Below is a small trained network, with its code and all its weights. Each question gives an input and a class and asks what happens when units are switched off, that is, made to give their printed mean instead of their output.

import numpy as np


def w(rows, s, z=0):
    codes = np.array(rows[::2]) - 128.0
    scale = np.full(codes.shape[1], s)
    scale[-1] = z or s
    return codes * scale


def f(y):
    return y / 2 * (1 + np.tanh(0.7978845608 * (y + 0.044715 * y**3)))


def log_softmax(a):
    a = a - a.max(-1, keepdims=True)
    return a - np.log(np.exp(a).sum(-1, keepdims=True))


def net(x, mask):
    res = np.array(x, float).reshape(1, 6) / 4 @ E
    y = f(res @ A[0][:, :-1].T + A[0][:, -1])
    res = res + np.where(mask, y, B[0][:, -1]) @ B[0][:, :-1]
    return log_softmax(res[-1] @ U[:, :-1].T + U[:, -1])


A, B = {}, {}
E = w([
[159,183,77,92,67,153,169,98,216,76],'x0',
[114,130,116,111,107,119,120,106,136,159],'x1',
[149,100,41,169,50,126,55,116,90,108],'x2',
[142,168,136,151,124,114,121,133,139,166],'x3',
[165,10,127,133,68,152,127,150,168,212],'x4',
[112,142,186,151,98,182,150,61,93,146],'x5',
],0.013)
A[0] = w([
[108,129,49,85,196,51,68,222,180,143,87],'n1',
[3,61,122,244,186,58,97,152,58,168,3],'n2',
[225,118,69,172,124,106,55,24,85,96,15],'n3',
[152,85,107,227,86,86,52,93,97,79,29],'n4',
[108,157,158,165,100,242,129,67,70,153,63],'n5',
[68,203,105,138,194,98,64,66,116,63,7],'n6',
],0.0067,0.0022)
B[0] = w([
[201,168,150,1,154,189,53,164,98,107,236],'n1',
[92,178,33,158,129,86,214,170,129,62,255],'n2',
[135,170,196,110,195,63,183,69,126,156,198],'n3',
[217,46,169,75,151,76,99,67,107,184,209],'n4',
[83,177,116,123,73,196,81,191,72,70,201],'n5',
[58,83,92,217,210,189,116,117,222,192,217],'n6',
],0.01,0.0081)
U = w([
[131,136,237,106,194,58,225,64,109,155,236],'0',
[123,169,99,137,100,201,67,173,56,119,80],'1',
[103,43,48,246,149,176,111,161,197,207,253],'2',
[136,174,17,175,76,73,255,146,150,78,23],'3',
],0.0089,0.0011)

Each question gives the input, the list of numbers given to net, and the class t.
The units are the neurons (one row each of A and B). Each row of codes is followed by its name. A weight is (code - 128) times the scale printed after its matrix; where a second scale follows, it is the last column's (A, B and U).
mask holds one flag per neuron, in row order. A switched-off neuron (its flag False) gives its mean, the last column of its row in B, instead of its output. The means were averaged over made-up inputs and are rounded, as every weight is.
A unit's drop is (log p(t) with every unit on - log p(t) with that unit switched off) / (log p(t) with every unit on - log p(t) with every unit switched off).
The circuit of an input: a set's keep is (log p(t) with only the set's units on - log p(t) with every unit switched off) / (log p(t) with every unit on - log p(t) with every unit switched off). Starting from all 6 units, units are removed one at a time, each time the one whose removal leaves the highest keep (on an exact tie, the one counted first), for as long as the keep stays at least 0.8.
circuit, biggest first: the units of the circuit, biggest drop first
unit that matters most: the unit with the biggest drop
k most important neurons: the k neurons with the biggest drops, biggest first
drop of u: that unit's drop, to one decimal
input [0,4,1,5,-7,5], class 2: circuit, biggest first : n6
input [-1,1,8,4,-5,7], class 0: 2 most important neurons : n3, n4
input [6,-2,8,-5,0,5], class 0: 2 most important neurons : n3, n4
input [-8,-5,-1,-3,-3,-6], class 3: 2 most important neurons : n2, n5
input [-8,2,-1,-2,-6,-7], class 3: 3 most important neurons : n2, n5, n4
input [-6,-8,-4,2,-5,5], class 3: 2 most important neurons : n2, n1
input [-8,4,8,7,8,8], class 0: 3 most important neurons : n4, n3, n6
input [4,-3,1,5,5,5], class 1: 3 most important neurons : n6, n2, n5
input [4,0,8,5,-1,-5], class 0: circuit, biggest first : n3, n4
input [-1,0,0,-1,-6,6], class 1: 3 most important neurons : n5, n4, n2
input [1,4,0,5,-4,1], class 2: 3 most important neurons : n6, n2, n1
input [-6,5,-1,2,6,7], class 1: 2 most important neurons : n5, n6
input [-2,-3,4,-4,-8,-6], class 2: 2 most important neurons : n6, n5
input [5,-5,1,3,-8,2], class 2: unit that matters most : n6
input [-3,5,6,5,-8,-6], class 2: drop of n6 : 2.3
input [2,1,-6,1,5,-7], class 1: drop of n3 : 0.3
input [6,1,8,-3,-1,6], class 0: drop of n4 : 0.2
